S: 2.25 -4.43 6.21 -1.13 -4.56 4.26 -2.64
N: 8.97 -0.52 -4.77 8.51 6.04 -4.05 8.17
B: -0.52 -4.77 8.97 -1.16 -4.75 3.70 -2.74
at: -4.56 4.26 -> S, 5
rev: -4.77 -0.52 8.97 -> N

E: 1.10 -2.37 2.52 3.60
V: -2.84 2.55 -0.74 6.17
M: 3.90 -2.34 4.11 -3.67
Q: -2.39 -2.34 -1.00 -3.33
P: -3.68 -8.92 4.11 -3.67
F: 4.59 3.52 -6.21 -2.41
G: 3.90 -8.92 4.11 3.82
L: -5.68 2.39 2.75 1.78
where: -0.74 -> V, 3
where: 6.17 -> V, 4

Y: 0.74 -2.01 0.42 -1.10 -0.05 -0.91 -1.17 5.13 3.68 -0.48 3.00 5.62
U: 0.21 -0.49 -0.97 3.88 -0.58 2.49 -0.98 -7.11 2.14 -0.45 -1.16 4.33
D: 0.37 -0.85 -0.84 1.87 2.21 -2.43 -0.86 -2.17 -1.99 -0.64 2.78 -1.37
K: 1.07 -0.79 -3.23 -0.63 1.58 -0.96 0.22 1.87 -1.52 -0.28 0.55 5.01
J: -1.55 -4.96 -2.44 3.59 2.39 -3.22 3.17 2.80 -0.62 0.74 -1.40 1.23
T: 3.59 2.39 -2.44 -4.96 -1.55 -3.23 3.17 1.93 0.98 0.46 -0.78 3.32
C: -1.66 0.95 3.84 0.21 3.87 -4.44 -0.84 2.39 1.66 -1.99 2.33 -3.19
X: 1.36 0.92 2.52 -0.95 -3.43 0.82 2.55 0.58 0.56 -1.82 -0.02 0.41
A: 2.04 -0.13 0.56 -3.83 1.38 1.19 -0.19 -4.48 -1.12 1.72 0.65 -7.45
R: -2.32 2.86 -1.04 0.12 -4.72 -0.15 -2.85 3.31 -0.06 0.02 0.32 1.44
Z: 2.23 -4.34 0.31 0.97 -1.33 1.36 0.38 -3.61 2.69 -0.26 -0.64 -1.97
miss T: 3.32 -3.23 -1.55 2.39 0.46 -2.44 -4.96 3.17 3.59 -0.78 1.93 -> 0.98
rev: 2.39 3.59 -2.44 -4.96 -1.55 -> J
tail: -3.23 3.17 -> 1.93 0.98 0.46 -0.78 3.32
where: 0.58 -> X, 8
miss D: -0.85 1.87 -0.64 -2.43 0.37 -2.17 2.21 -1.37 2.78 -1.99 -0.84 -> -0.86
rev: 3.32 -0.78 0.46 -> T
where: -0.78 -> T, 11

sadez: 2.99 -7.16 -5.39 1.76 1.80 2.18 -2.48 -3.09 -4.55 5.42 -1.09 -4.43 -3.85 -2.78 0.59 0.81 0.95 2.12 4.70 0.26 -5.87 2.78 -2.63 -2.22 3.03 7.58 -0.73 -2.99 5.34 -2.38 -3.80 0.28 2.20
dof: -1.24 -6.44 -5.69 -0.67 0.41 0.72 -1.76 2.46 -5.28 -0.07 -1.58 -2.52 -1.03 -0.73 -3.41 3.80 -0.30 5.80 -0.15 3.95 0.85 0.12 -1.01 -2.81 -1.33 9.20 1.81 -6.68 7.30 -1.14 -2.39 -3.02 1.55
Kesob: -3.00 6.83 4.63 -3.62 1.57 -0.70 0.84 3.28 4.72 -5.04 2.46 5.21 5.73 3.00 1.04 0.00 -0.17 -0.51 -3.51 1.85 5.18 -5.41 1.73 2.74 -2.09 -6.45 0.61 3.34 -5.63 3.32 2.85 -1.64 -2.92
rezuv: -3.10 3.63 -5.32 -5.05 1.05 1.30 -5.84 1.53 0.03 1.35 -1.71 -0.38 5.60 -0.44 -0.11 6.67 1.09 0.73 0.67 2.81 3.22 -8.71 -0.09 5.52 0.38 6.92 -2.37 -1.57 -0.47 -0.40 -6.27 -3.76 -0.69
vuki: 0.74 -4.24 4.10 5.31 -4.28 -2.05 5.90 0.10 -1.12 -2.12 0.30 -0.67 -6.54 -0.73 -2.60 -4.72 -1.92 0.21 -2.58 2.81 3.22 -8.72 0.46 -6.10 2.39 -4.25 2.67 -1.86 2.71 -0.55 6.07 2.58 -1.04
Nodis: 1.37 0.86 1.23 1.99 -5.88 2.47 -2.87 -3.42 -4.26 5.75 -0.81 -4.16 -3.35 -2.56 1.37 0.89 1.23 1.99 5.27 0.48 -6.48 2.03 -2.68 -1.67 3.37 7.44 -0.92 -2.37 4.74 -2.08 -4.15 0.27 2.07
tugol: 3.26 -6.79 -5.53 1.36 2.68 2.47 -2.87 -3.42 -4.26 5.75 -0.81 -4.16 -3.35 -2.56 1.37 0.89 1.23 1.99 -0.15 -0.92 -2.37 0.48 3.37 2.03 -6.48 7.44 -2.68 -1.67 7.30 -1.14 -2.39 -3.02 1.55
tail: 2.81 3.22 -8.71 -> -0.09 5.52 0.38 6.92 -2.37 -1.57 -0.47 -0.40 -6.27 -3.76 -0.69
where: 4.10 -> vuki, 3
where: -5.87 -> sadez, 21
rev: -2.37 -0.92 7.44 3.37 -1.67 -2.68 2.03 -6.48 0.48 -> Nodis
asked: 3.26 -6.79 -5.53 1.36 2.68 2.47 -2.87 -3.42 -4.26 5.75 -0.81 -4.16 -3.35 -2.56 1.37 0.89 1.23 1.99 -0.15 -0.92 -2.37 0.48 3.37 2.03 -6.48 7.44 -2.68 -1.67 7.30 -1.14 -2.39 -3.02 1.55 -> tugol
rev: 2.58 6.07 -0.55 2.71 -> vuki

guk: -6.35 2.61 -4.41 0.48 -4.42 3.91 0.61 -5.12 1.75 -0.37 1.21 4.12 1.69 -3.83 3.17 8.49 -4.80 4.84 -3.12 0.60 -4.00
Tofa: -2.70 -0.12 -2.49 -0.74 -2.27 -0.73 0.15 -4.69 0.59 -0.27 -2.76 3.66 0.49 0.25 -0.35 0.52 -2.21 -1.12 -2.33 -3.12 -5.26
sonaz: -2.43 -0.30 -4.58 -0.53 4.90 -0.39 4.66 -5.43 0.52 0.70 -2.74 6.86 0.36 -1.68 -1.03 0.49 0.93 0.82 -3.18 -4.11 -5.24
Koga: -2.10 3.88 0.15 0.18 1.15 0.86 -4.31 -0.30 -1.28 -3.59 -4.75 3.59 6.33 -1.53 -0.99 0.28 -0.09 -2.93 -3.18 -1.58 -0.60
fofu: -4.49 1.46 -7.76 -0.84 -1.19 -0.19 2.42 -5.52 0.66 1.76 -2.93 4.35 3.33 -3.65 -1.19 0.36 2.67 -2.00 -1.27 -0.33 -3.88
sig: -1.32 0.54 -5.06 -0.87 -1.12 -0.42 0.02 0.51 3.43 -0.31 -2.10 3.88 0.15 0.18 1.15 0.86 -4.31 -0.28 -1.28 -3.59 -4.75
Masi: -2.96 0.65 -1.87 -0.52 -2.44 -0.29 0.42 -2.79 0.12 0.09 0.14 3.57 0.24 0.15 0.49 1.11 -3.41 -0.61 -2.93 -0.44 -4.63
rev: -0.37 1.75 -5.12 0.61 3.91 -4.42 0.48 -4.41 2.61 -6.35 -> guk
at: -2.74 6.86 0.36 -1.68 -1.03 -> sonaz, 11
at: 0.61 -5.12 1.75 -0.37 -> guk, 7
rev: -4.75 -3.59 -1.28 -0.28 -4.31 0.86 1.15 0.18 0.15 3.88 -2.10 -> sig
where: 0.65 -> Masi, 2
miss sonaz: -5.24 0.49 -3.18 0.70 4.90 -2.74 -0.39 -0.53 4.66 -1.68 -2.43 0.52 -4.58 0.36 -1.03 6.86 0.93 -5.43 0.82 -0.30 -> -4.11
rev: -4.69 0.15 -0.73 -2.27 -0.74 -2.49 -> Tofa

